Here is a tiny trained network, its code and every weight. The questions are about switching its units off for an input and a class, where a switched-off unit gives its printed mean instead of its output.

import numpy as np


def w(rows, s, z=0):
    codes = np.array(rows[::2]) - 128.0
    scale = np.full(codes.shape[1], s)
    scale[-1] = z or s
    return codes * scale


def f(y):
    return np.maximum(y, 0)


def log_softmax(a):
    a = a - a.max(-1, keepdims=True)
    return a - np.log(np.exp(a).sum(-1, keepdims=True))


def net(x, mask):
    res = np.array(x, float).reshape(1, 6) / 4 @ E
    y = f(res @ A[0][:, :-1].T + A[0][:, -1])
    res = res + np.where(mask, y, B[0][:, -1]) @ B[0][:, :-1]
    return log_softmax(res[-1] @ U[:, :-1].T + U[:, -1])


A, B = {}, {}
E = w([
[125,130,122,130,123,128,131,128],'x0',
[146,157,120,195,172,100,35,251],'x1',
[186,47,164,229,1,102,112,109],'x2',
[236,230,137,151,122,106,186,117],'x3',
[117,128,147,33,62,18,140,174],'x4',
[177,70,41,134,219,36,116,79],'x5',
],0.0087)
A[0] = w([
[88,179,219,142,79,186,129,165,83],'N0',
[105,160,111,106,154,153,120,124,99],'N1',
[101,127,137,88,101,68,137,150,82],'N2',
[58,68,138,119,137,137,103,124,69],'N3',
[122,132,196,127,93,178,126,164,68],'N4',
[156,82,150,142,79,114,131,79,102],'N5',
[96,93,132,85,107,96,114,145,100],'N6',
[130,117,144,108,103,79,139,149,48],'N7',
[175,43,164,189,71,106,123,128,73],'N8',
[145,98,101,175,185,149,128,88,64],'N9',
[103,160,115,68,177,156,139,139,31],'N10',
[139,153,147,179,146,98,50,183,80],'N11',
[114,172,188,123,96,182,105,162,72],'N12',
[60,55,116,115,128,143,103,141,71],'N13',
[157,72,153,211,70,110,123,118,78],'N14',
[196,217,120,145,137,120,186,129,51],'N15',
[200,208,126,130,121,114,146,115,55],'N16',
[162,107,72,136,163,65,130,105,80],'N17',
[138,127,121,224,163,244,113,84,70],'N18',
[152,126,137,179,138,110,90,196,78],'N19',
[187,196,121,160,122,121,135,123,71],'N20',
[137,123,130,85,87,68,134,159,36],'N21',
[107,149,111,105,166,141,137,164,41],'N22',
[155,160,141,152,137,108,173,134,46],'N23',
[102,159,174,93,111,174,154,178,116],'N24',
[133,110,72,135,161,55,131,116,24],'N25',
[119,135,169,72,98,22,127,160,60],'N26',
[117,141,151,181,162,170,118,89,4],'N27',
[72,61,130,91,130,137,82,109,63],'N28',
[137,120,155,112,135,105,125,138,47],'N29',
[116,95,125,113,108,158,210,47,70],'N30',
[91,174,96,53,209,138,154,128,107],'N31',
[99,161,149,103,131,167,150,167,101],'N32',
[141,153,107,161,141,116,90,222,70],'N33',
[60,81,86,132,121,133,76,176,78],'N34',
[174,174,150,118,116,72,190,141,103],'N35',
[129,143,73,103,178,74,113,98,93],'N36',
[148,139,116,160,162,121,80,221,44],'N37',
[174,57,81,117,177,74,103,106,83],'N38',
[129,106,142,86,111,145,193,33,56],'N39',
],0.011,0.0039)
B[0] = w([
[175,101,67,170,59,126,142,47,239],'N0',
[101,177,138,161,133,90,106,142,174],'N1',
[159,149,103,81,143,136,70,144,179],'N2',
[140,84,192,148,186,170,112,125,184],'N3',
[172,108,87,175,76,96,128,62,196],'N4',
[74,196,149,161,116,103,139,171,193],'N5',
[173,124,117,88,157,158,104,146,174],'N6',
[147,159,91,82,150,122,89,148,162],'N7',
[56,216,159,207,129,48,107,197,229],'N8',
[163,133,89,83,112,122,80,111,188],'N9',
[82,194,163,187,130,91,121,186,197],'N10',
[86,105,105,73,151,110,212,136,209],'N11',
[158,96,86,153,75,124,137,70,206],'N12',
[143,62,207,162,171,189,108,136,191],'N13',
[65,217,163,175,125,80,109,171,224],'N14',
[126,69,206,166,174,178,86,146,212],'N15',
[142,61,200,170,192,207,102,147,198],'N16',
[170,88,83,188,61,147,140,50,204],'N17',
[179,169,51,1,142,134,33,162,238],'N18',
[67,123,116,61,137,113,210,143,197],'N19',
[156,61,205,131,178,179,117,141,188],'N20',
[129,162,101,67,139,134,68,125,178],'N21',
[92,172,144,157,124,107,129,154,169],'N22',
[134,102,172,137,156,164,108,127,160],'N23',
[187,107,73,197,64,109,131,75,205],'N24',
[156,112,95,166,62,127,122,77,189],'N25',
[181,161,69,46,152,139,60,131,208],'N26',
[163,154,74,63,149,134,81,150,169],'N27',
[145,77,184,159,186,194,129,136,187],'N28',
[144,135,127,106,110,144,127,136,136],'N29',
[78,108,112,61,140,109,193,144,216],'N30',
[53,225,164,205,80,64,113,197,246],'N31',
[144,134,109,180,87,92,125,89,184],'N32',
[92,107,112,72,134,140,237,138,203],'N33',
[152,76,210,139,172,186,130,122,196],'N34',
[154,67,183,117,185,188,106,135,202],'N35',
[137,132,101,191,81,113,122,94,203],'N36',
[74,113,115,77,127,113,205,120,205],'N37',
[191,106,83,188,55,88,154,43,220],'N38',
[69,106,118,45,168,126,251,150,220],'N39',
],0.0078,0.011)
U = w([
[85,193,147,189,117,93,119,173,254],'0',
[162,95,80,179,82,121,145,61,29],'1',
[91,103,117,63,140,127,248,142,11],'2',
[142,61,199,150,166,183,97,142,155],'3',
[158,154,77,46,134,135,41,146,178],'4',
],0.016,0.00085)

Each question gives the input, the list of numbers given to net, and the class t.
The units are the neurons (one row each of A and B). Each row of codes is followed by its name. A weight is (code - 128) times the scale printed after its matrix; where a second scale follows, it is the last column's (A, B and U).
mask holds one flag per neuron, in row order. A switched-off neuron (its flag False) gives its mean, the last column of its row in B, instead of its output. The means were averaged over made-up inputs and are rounded, as every weight is.
A unit's drop is (log p(t) with every unit on - log p(t) with that unit switched off) / (log p(t) with every unit on - log p(t) with every unit switched off).
The circuit of an input: a set's keep is (log p(t) with only the set's units on - log p(t) with every unit switched off) / (log p(t) with every unit on - log p(t) with every unit switched off). Starting from the 12 units with the biggest drops (on a tie, the unit counted first), units are removed one at a time, each time the one whose removal leaves the highest keep (on an exact tie, the one counted first), for as long as the keep stays at least 0.8.
units of the circuit, in order: the units of the circuit, biggest drop first
k most important neurons: the k neurons with the biggest drops, biggest first
drop of u: that unit's drop, to one decimal
input [2,-7,-1,3,-5,-1], class 2: most important neuron -> [N39]
input [2,8,-7,5,8,-4], class 2: 3 most important neurons -> [N33; N37; N11]
input [7,6,6,-2,7,-6], class 4: 3 most important neurons -> [N26; N31; N21]
input [7,2,-3,7,8,-6], class 4: 3 most important neurons -> [N26; N21; N2]
input [-6,0,-7,6,3,0], class 0: 2 most important neurons -> [N31; N10]
input [6,6,-4,-5,7,8], class 1: 2 most important neurons -> [N38; N17]
input [4,0,1,4,4,-1], class 3: units of the circuit, in order -> [N35; N16]
input [1,2,-4,-1,5,5], class 1: 4 most important neurons -> [N18; N38; N17; N36]
input [0,-6,-7,-1,-5,-5], class 0: 2 most important neurons -> [N31; N10]
input [0,-1,-7,0,5,8], class 1: 3 most important neurons -> [N38; N17; N25]
input [7,0,4,1,5,-6], class 1: 2 most important neurons -> [N0; N18]
input [-4,-7,-8,-5,8,-1], class 0: 2 most important neurons -> [N31; N10]
input [-4,5,-4,-3,-3,-4], class 2: units of the circuit, in order -> [N33; N37]
input [5,-4,-7,-3,-6,0], class 0: units of the circuit, in order -> [N31]
input [-6,-2,-1,-2,-8,7], class 4: 2 most important neurons -> [N18; N9]
input [5,2,-7,6,3,7], class 0: 3 most important neurons -> [N31; N10; N0]
input [4,8,-5,4,6,7], class 2: 4 most important neurons -> [N33; N37; N11; N19]
input [1,-1,-6,-8,1,5], class 3: drop of N13 -> 0.3
input [-7,-1,3,-3,0,3], class 0: drop of N20 -> 0.2
input [-2,-8,-7,-5,-4,-8], class 1: drop of N32 -> 0.4
input [4,-6,-4,-6,-7,-2], class 4: units of the circuit, in order -> [N18]
input [-3,-3,2,-3,4,3], class 4: drop of N26 -> 0.2
